Below is a small trained network, with its code and all its weights. Each question gives an input and a target symbol and asks what happens when units are switched off, that is, made to give their printed mean instead of their output.

import numpy as np


def w(rows, s, z=0):
    codes = np.array(rows[::2]) - 128.0
    scale = np.full(codes.shape[1], s)
    scale[-1] = z or s
    return codes * scale


def norm(h):
    return h / np.sqrt((h * h).mean(-1, keepdims=True) + 1e-5)


def f(y):
    return np.maximum(y, 0)


def softmax(a):
    e = np.exp(a - a.max(-1, keepdims=True))
    return e / e.sum(-1, keepdims=True)


def log_softmax(a):
    a = a - a.max(-1, keepdims=True)
    return a - np.log(np.exp(a).sum(-1, keepdims=True))


def net(x, mask):
    ids = ['ΓΔΛΞΣΦΩαβεζηθμπτ'.index(c) for c in x.split()]
    T = len(ids)
    res = E[ids] + P[:T]
    u = 0
    for l in range(2):
        r = norm(res)
        for j in range(2):
            rows = slice(3 * j, 3 * j + 3)
            q, k, v = (r @ M[l][rows].T for M in (Q, K, V))
            z = softmax(np.where(np.tri(T) > 0, q @ k.T / 3**0.5, -1e9)) @ v
            o = O[l][rows]
            res = res + np.where(mask[u + j], z, o[:, -1]) @ o[:, :-1]
        u += 2
        y = f(norm(res) @ A[l][:, :-1].T + A[l][:, -1])
        res = res + np.where(mask[u : u + 12], y, B[l][:, -1]) @ B[l][:, :-1]
        u += 12
    return log_softmax(norm(res)[-1] @ U[:, :-1].T + U[:, -1])


Q, K, V, O, A, B = {}, {}, {}, {}, {}, {}
E = w([
[141,91,124,81,203,139,132,69,140,47,70],'Γ',
[179,128,118,82,183,125,150,211,199,186,91],'Δ',
[194,119,210,159,76,95,148,99,68,119,112],'Λ',
[110,193,61,137,107,149,133,58,112,159,69],'Ξ',
[70,62,152,137,151,115,118,183,57,93,180],'Σ',
[122,129,91,204,133,59,198,139,185,81,128],'Φ',
[126,135,53,187,94,198,82,137,93,49,117],'Ω',
[87,136,114,202,61,133,122,172,130,214,182],'α',
[126,174,175,142,107,175,58,109,221,115,125],'β',
[6,101,161,96,96,138,130,75,131,124,134],'ε',
[171,207,202,88,169,125,89,159,152,176,133],'ζ',
[135,129,79,118,91,170,143,184,230,103,58],'η',
[120,127,180,97,93,63,219,100,162,190,62],'θ',
[147,67,83,125,180,159,111,136,50,181,131],'μ',
[138,1,114,182,107,158,143,90,177,141,125],'π',
[111,156,118,181,213,85,119,51,127,174,177],'τ',
],0.0076)
P = w([
[147,109,123,177,129,120,48,91,157,146,125],'0',
[142,137,108,103,123,164,175,112,121,136,144],'1',
[101,134,165,192,169,163,111,141,119,140,97],'2',
[115,147,147,145,155,198,199,134,109,126,138],'3',
[120,112,124,142,127,72,28,145,127,139,83],'4',
[163,154,104,68,113,171,177,93,123,120,213],'5',
[167,125,77,59,90,80,78,104,130,124,178],'6',
[90,170,155,162,189,224,233,132,106,122,147],'7',
[105,84,116,124,102,55,2,138,125,129,69],'8',
[61,111,159,188,163,141,106,169,107,134,49],'9',
],0.0057)
Q[0] = w([
[189,136,85,37,76,122,168,76,140,106,243],'0.h0',
[108,146,175,179,171,205,190,137,122,129,82],'0.h0',
[114,100,117,132,102,41,34,125,125,137,66],'0.h0',
[168,127,91,44,103,115,124,116,147,111,193],'0.h1',
[104,159,189,189,192,254,234,152,132,135,99],'0.h1',
[181,148,103,63,96,179,219,90,129,101,251],'0.h1',
],0.0094)
K[0] = w([
[74,140,192,217,200,208,169,161,111,150,65],'0.h0',
[125,106,91,108,105,24,1,138,142,149,96],'0.h0',
[168,148,93,45,121,186,209,103,137,110,247],'0.h0',
[103,135,175,187,156,175,186,137,119,138,98],'0.h1',
[123,98,104,133,101,12,3,131,134,139,65],'0.h1',
[59,129,197,229,196,168,108,171,111,138,29],'0.h1',
],0.0088)
V[0] = w([
[206,141,159,128,194,71,61,212,125,204,98],'0.h0',
[109,21,70,200,177,109,180,140,73,107,146],'0.h0',
[134,161,3,93,197,196,93,80,124,135,130],'0.h0',
[193,96,45,104,36,98,178,137,223,180,66],'0.h1',
[80,178,76,166,79,161,128,180,114,194,216],'0.h1',
[139,50,149,120,85,236,64,184,107,102,123],'0.h1',
],0.0045)
O[0] = w([
[151,83,86,108,99,36,2,161,127,145,150,96],'0.h0',
[35,42,136,167,132,155,140,132,112,98,117,197],'0.h0',
[122,143,105,105,222,149,161,143,100,86,211,3],'0.h0',
[151,121,105,46,43,136,160,70,158,113,233,183],'0.h1',
[105,153,131,195,121,167,154,198,123,182,194,68],'0.h1',
[54,182,185,116,126,114,96,169,160,97,111,131],'0.h1',
],0.0057,0.00081)
A[0] = w([
[126,254,131,90,152,89,105,178,101,140,117,63],'0.n0',
[141,93,134,125,58,75,77,87,143,127,77,86],'0.n1',
[93,99,149,92,153,59,201,104,88,209,147,104],'0.n2',
[179,179,145,88,97,155,142,97,186,102,146,88],'0.n3',
[92,136,130,152,154,74,100,160,137,93,107,117],'0.n4',
[125,138,143,74,103,88,111,133,133,113,185,2],'0.n5',
[102,99,94,123,167,104,121,158,53,141,135,39],'0.n6',
[131,122,158,97,104,168,118,171,192,99,106,91],'0.n7',
[92,151,153,144,113,126,108,51,75,152,142,101],'0.n8',
[118,130,212,188,153,137,137,144,110,104,177,95],'0.n9',
[136,122,71,103,81,199,100,132,61,104,95,99],'0.n10',
[183,134,124,186,168,144,148,153,112,154,90,41],'0.n11',
],0.0054,0.0031)
B[0] = w([
[131,27,245,134,151,216,183,178,158,119,146,160],'0.n0',
[84,153,117,107,165,56,221,135,127,153,167,252],'0.n1',
[90,82,131,185,142,43,1,97,134,163,77,174],'0.n2',
[138,92,213,211,160,125,42,129,133,128,113,179],'0.n3',
[178,141,172,124,115,128,161,130,114,65,191,177],'0.n4',
[128,155,118,130,122,219,58,168,164,83,68,144],'0.n5',
[49,180,153,105,96,109,102,105,46,148,105,155],'0.n6',
[72,74,92,111,149,120,102,113,168,164,138,156],'0.n7',
[151,108,109,72,129,208,196,128,125,158,168,191],'0.n8',
[210,125,83,89,61,99,168,100,95,115,173,200],'0.n9',
[113,124,185,205,148,100,41,148,132,134,57,169],'0.n10',
[146,115,99,42,93,179,87,123,85,147,118,159],'0.n11',
],0.0046,0.0038)
Q[1] = w([
[140,154,22,119,125,50,69,170,159,105,153],'1.h0',
[184,30,40,187,29,131,59,85,145,137,59],'1.h0',
[136,146,73,224,226,61,176,233,179,33,143],'1.h0',
[97,66,39,145,143,252,50,123,191,205,146],'1.h1',
[84,171,39,128,152,133,99,189,199,128,84],'1.h1',
[119,196,131,94,186,160,143,187,151,71,127],'1.h1',
],0.0044)
K[1] = w([
[125,145,175,69,150,134,146,115,92,219,120],'1.h0',
[117,86,168,105,153,25,239,110,162,167,220],'1.h0',
[121,58,146,128,76,190,2,27,38,207,159],'1.h0',
[162,98,177,204,112,92,161,176,104,24,237],'1.h1',
[100,106,192,123,157,189,120,125,70,120,229],'1.h1',
[117,75,190,142,110,162,35,132,91,159,133],'1.h1',
],0.0047)
V[1] = w([
[118,83,144,146,195,86,146,167,238,105,129],'1.h0',
[52,59,231,71,179,149,108,72,88,252,167],'1.h0',
[119,130,177,71,108,128,88,63,120,171,169],'1.h0',
[147,101,124,140,90,197,74,138,52,87,127],'1.h1',
[199,87,213,198,122,104,169,166,93,40,202],'1.h1',
[149,78,117,127,171,138,161,155,204,126,145],'1.h1',
],0.0026)
O[1] = w([
[153,141,148,111,174,210,184,182,176,120,137,168],'1.h0',
[93,151,177,4,100,177,96,104,47,195,165,247],'1.h0',
[74,137,184,128,140,151,111,105,76,150,119,173],'1.h0',
[176,129,134,112,71,132,120,113,77,130,88,68],'1.h1',
[194,65,174,109,99,105,144,108,116,110,184,180],'1.h1',
[146,108,134,118,142,120,119,147,159,119,107,110],'1.h1',
],0.0036,0.0011)
A[1] = w([
[121,164,161,144,142,132,180,90,81,134,104,105],'1.n0',
[179,142,36,68,41,89,65,32,169,123,147,88],'1.n1',
[12,115,94,83,161,168,134,168,167,157,122,85],'1.n2',
[142,205,39,195,47,167,65,97,92,43,82,71],'1.n3',
[235,250,116,141,128,66,149,164,138,151,48,82],'1.n4',
[111,140,60,112,107,184,95,205,255,106,63,80],'1.n5',
[187,129,67,68,100,230,105,145,128,71,241,90],'1.n6',
[177,166,81,67,144,32,23,204,148,151,196,3],'1.n7',
[122,131,136,131,124,140,104,196,78,60,147,125],'1.n8',
[87,131,179,147,140,35,126,160,132,169,44,98],'1.n9',
[82,166,98,137,224,181,157,166,149,128,140,74],'1.n10',
[122,196,102,191,108,75,107,112,50,133,148,121],'1.n11',
],0.0043)
B[1] = w([
[103,154,69,127,106,121,150,125,132,118,124,205],'1.n0',
[175,181,176,180,124,159,173,180,58,71,98,218],'1.n1',
[161,140,120,109,102,140,208,152,89,119,144,190],'1.n2',
[61,82,206,113,185,102,206,187,186,181,102,164],'1.n3',
[95,108,163,93,154,166,214,145,119,124,151,189],'1.n4',
[148,172,57,93,80,109,58,88,81,110,162,167],'1.n5',
[70,161,85,183,147,76,34,83,145,174,77,201],'1.n6',
[99,93,68,88,107,254,203,131,182,91,105,176],'1.n7',
[159,125,146,133,128,56,117,146,157,127,127,183],'1.n8',
[140,138,85,109,134,91,142,98,179,130,158,252],'1.n9',
[175,139,43,148,95,76,123,111,111,102,157,172],'1.n10',
[129,180,112,103,133,142,180,142,106,148,109,217],'1.n11',
],0.0058,0.0026)
U = w([
[143,113,125,63,223,121,117,67,122,25,69,67],'Γ',
[184,112,84,29,169,153,166,216,172,164,146,132],'Δ',
[229,142,189,123,53,111,138,97,54,103,120,247],'Λ',
[122,229,114,141,146,233,194,104,112,154,46,77],'Ξ',
[86,99,153,98,142,62,96,190,54,74,201,122],'Σ',
[153,159,99,186,157,85,217,175,181,37,196,113],'Φ',
[81,126,148,212,141,124,99,201,138,97,41,168],'Ω',
[109,165,110,182,41,142,132,192,130,233,205,13],'α',
[118,204,177,152,94,148,46,72,194,95,151,157],'β',
[26,107,167,38,84,188,156,90,138,105,178,125],'ε',
[174,137,241,93,182,163,107,166,171,163,164,192],'ζ',
[164,161,38,84,45,147,80,159,135,63,108,182],'η',
[112,153,149,73,110,9,142,100,193,198,66,139],'θ',
[137,74,85,104,169,140,76,146,19,190,89,135],'μ',
[166,2,109,185,113,169,146,79,172,142,132,147],'π',
[146,187,96,149,219,116,124,34,120,175,226,58],'τ',
],0.0056,0.0015)

Each question gives the input, a string of symbols that net reads in full, and the target symbol t.
The units are the heads (3 rows each of Q, K, V and O) and the neurons (one row each of A and B). Each row of codes is followed by its name. A weight is (code - 128) times the scale printed after its matrix; where a second scale follows, it is the last column's (O, A, B and U).
mask holds one flag per unit, layer by layer, with each layer's heads first. A switched-off unit (its flag False) gives its mean, the last column of its rows in O or B, instead of its output. The means were averaged over made-up inputs and are rounded, as every weight is.
A unit's drop is (log p(t) with every unit on - log p(t) with that unit switched off) / (log p(t) with every unit on - log p(t) with every unit switched off).
The circuit of an input: a set's keep is (log p(t) with only the set's units on - log p(t) with every unit switched off) / (log p(t) with every unit on - log p(t) with every unit switched off). Starting from the 12 units with the biggest drops (on a tie, the unit counted first), units are removed one at a time, each time the one whose removal leaves the highest keep (on an exact tie, the one counted first), for as long as the keep stays at least 0.8.
circuit, biggest first: the units of the circuit, biggest drop first
most important unit: the unit with the biggest drop
top k neurons: the k neurons with the biggest drops, biggest first
which heads matter: for each layer, one digit per head in row order, 1 if its drop is at least 0.15 and else 0, layers parted by /
input Σ ζ α π, target Ω: circuit, biggest first : (0.h1)
input π ε π Ξ θ Γ θ θ Φ, target Γ: circuit, biggest first : (0.h1 0.h0)
input Λ Ω Φ Ξ, target θ: circuit, biggest first : (0.h0 1.n3)
input η Σ Φ, target β: which heads matter : 01 / 00
input ε Λ ε β α η α Σ, target α: circuit, biggest first : (0.h1 0.h0)
input Δ α Λ ε Λ μ ζ α Γ Γ, target Δ: circuit, biggest first : (0.h0 1.n7)
input Λ ζ τ, target θ: which heads matter : 11 / 00
input Λ Σ ε Λ Λ ε β Λ, target θ: circuit, biggest first : (0.h0 0.n1 0.h1)
input Φ Ξ Ξ Ω Λ Λ Λ τ Λ, target θ: circuit, biggest first : (0.n1 1.n9)
input Ξ μ τ Φ ε π α Ω π, target ε: which heads matter : 11 / 00
input Ω α Ω, target Φ: circuit, biggest first : (0.h0 1.h0 1.n8)
input Φ Λ Ξ Σ η θ τ ε ε Λ, target μ: circuit, biggest first : (0.h1 0.h0 0.n11)
input τ α π τ α τ ε, target μ: which heads matter : 01 / 00
input Λ Δ β Γ Ω ε τ ε ε, target Ξ: most important unit : 0.h0
input Λ Ω τ ζ Γ Ω Ξ η Δ ε, target τ: which heads matter : 11 / 00
input Ξ Ξ Ω Ω θ Λ ζ, target Φ: which heads matter : 11 / 10
input α Φ μ, target α: which heads matter : 01 / 00
input θ ζ π Σ Λ Δ μ ε β, target η: circuit, biggest first : (0.h0 1.n7)
input θ Φ Ξ Λ Σ π, target τ: circuit, biggest first : (0.h0 1.n6)
input Λ ε β Ξ μ Λ, target ζ: top 2 neurons : (0.n0 0.n3)
input μ Λ Φ, target Σ: circuit, biggest first : (0.h0 1.h0)
input Γ π Λ η, target Γ: circuit, biggest first : (0.h1)
input π ε Λ Γ, target ε: circuit, biggest first : (0.h1 0.h0)
input π ε α Ξ Λ Λ η Φ, target θ: which heads matter : 10 / 00
input Λ Δ Γ, target θ: which heads matter : 10 / 00
input τ Ξ Σ β β Φ Γ Ω Λ Φ, target Γ: which heads matter : 11 / 00
input Σ Λ ε β α β ζ μ Γ Λ, target Δ: circuit, biggest first : (0.h0 1.n7 1.n4)
input α τ ε, target α: which heads matter : 01 / 00
input Σ Λ π Σ α μ Φ β Γ, target Σ: which heads matter : 11 / 00
input ζ Λ Λ Φ ε Λ Λ Ω, target Ω: which heads matter : 00 / 00
